Below is a small trained network, with its code and all its weights. Each question gives an input and a class and asks what happens when units are switched off, that is, made to give their printed mean instead of their output.

import numpy as np


def w(rows, s, z=0):
    codes = np.array(rows[::2]) - 128.0
    scale = np.full(codes.shape[1], s)
    scale[-1] = z or s
    return codes * scale


def f(y):
    return y / 2 * (1 + np.tanh(0.7978845608 * (y + 0.044715 * y**3)))


def log_softmax(a):
    a = a - a.max(-1, keepdims=True)
    return a - np.log(np.exp(a).sum(-1, keepdims=True))


def net(x, mask):
    res = np.array(x, float).reshape(1, 7) / 4 @ E
    y = f(res @ A[0][:, :-1].T + A[0][:, -1])
    res = res + np.where(mask, y, B[0][:, -1]) @ B[0][:, :-1]
    return log_softmax(res[-1] @ U[:, :-1].T + U[:, -1])


A, B = {}, {}
E = w([
[80,137,86,209],'x0',
[88,131,201,162],'x1',
[37,7,2,109],'x2',
[73,72,215,86],'x3',
[103,109,68,206],'x4',
[74,146,209,104],'x5',
[14,217,99,104],'x6',
],0.0078)
A[0] = w([
[81,10,135,140,151],'n1',
[97,190,131,100,148],'n2',
[177,135,148,210,255],'n3',
[155,180,158,110,48],'n4',
[108,161,158,196,189],'n5',
[73,139,174,144,217],'n6',
[129,53,130,129,109],'n7',
],0.014,0.0028)
B[0] = w([
[191,254,42,41,244],'n1',
[138,68,242,134,179],'n2',
[231,89,112,138,197],'n3',
[181,160,194,94,174],'n4',
[237,44,56,180,180],'n5',
[42,55,118,206,188],'n6',
[246,150,92,139,182],'n7',
],0.0083,0.011)
U = w([
[162,202,124,82,4],'0',
[72,123,180,119,224],'1',
[136,40,100,250,141],'2',
[51,178,56,151,170],'3',
],0.012,0.0017)

Each question gives the input, the list of numbers given to net, and the class t.
The units are the neurons (one row each of A and B). Each row of codes is followed by its name. A weight is (code - 128) times the scale printed after its matrix; where a second scale follows, it is the last column's (A, B and U).
mask holds one flag per neuron, in row order. A switched-off neuron (its flag False) gives its mean, the last column of its row in B, instead of its output. The means were averaged over made-up inputs and are rounded, as every weight is.
A unit's drop is (log p(t) with every unit on - log p(t) with that unit switched off) / (log p(t) with every unit on - log p(t) with every unit switched off).
The circuit of an input: a set's keep is (log p(t) with only the set's units on - log p(t) with every unit switched off) / (log p(t) with every unit on - log p(t) with every unit switched off). Starting from all 7 units, units are removed one at a time, each time the one whose removal leaves the highest keep (on an exact tie, the one counted first), for as long as the keep stays at least 0.8.
units of the circuit, in order: the units of the circuit, biggest drop first
unit that matters most: the unit with the biggest drop
k most important neurons: the k neurons with the biggest drops, biggest first
drop of u: that unit's drop, to one decimal
input [7,1,6,5,4,1,2], class 3: units of the circuit, in order : n1, n6
input [-6,-1,0,-5,6,2,2], class 3: unit that matters most : n5
input [-7,5,-6,-4,6,1,8], class 2: units of the circuit, in order : n5, n1
input [5,0,7,4,-3,-2,2], class 0: 3 most important neurons : n1, n7, n6
input [-3,-2,-2,3,-2,0,-3], class 1: units of the circuit, in order : n1, n5
input [7,-1,5,-3,8,-4,-7], class 0: 2 most important neurons : n1, n6
input [0,3,2,5,3,-1,-1], class 0: 2 most important neurons : n1, n7
input [1,2,3,0,-6,-8,0], class 3: units of the circuit, in order : n3, n2
input [4,-7,-4,-8,3,-2,8], class 2: units of the circuit, in order : n1, n2
input [2,5,6,-1,-6,8,-1], class 3: 2 most important neurons : n6, n1
input [5,8,3,1,7,2,7], class 2: 2 most important neurons : n5, n6
input [7,2,3,-5,-4,-3,8], class 2: 3 most important neurons : n1, n2, n5
input [6,-8,-4,4,-8,-1,5], class 1: 2 most important neurons : n1, n2
input [-4,3,-2,-4,2,8,4], class 1: unit that matters most : n3
input [1,6,-8,6,-8,4,-4], class 1: 2 most important neurons : n4, n7
input [0,6,-3,7,3,8,-5], class 2: 2 most important neurons : n6, n5
input [-6,4,-1,-5,4,-5,3], class 2: drop of n1 : 2.3
input [-4,0,8,4,-3,-1,4], class 0: drop of n7 : 0.2
input [-1,4,-8,-4,-5,8,3], class 1: drop of n4 : 0.6
input [6,2,4,6,0,-8,-4], class 0: drop of n1 : 0.3
input [6,-6,4,3,-4,-5,-8], class 0: most important neuron : n1
input [8,8,5,5,-4,5,-6], class 0: 2 most important neurons : n1, n7
input [4,6,1,3,-5,-6,-5], class 0: 2 most important neurons : n1, n6
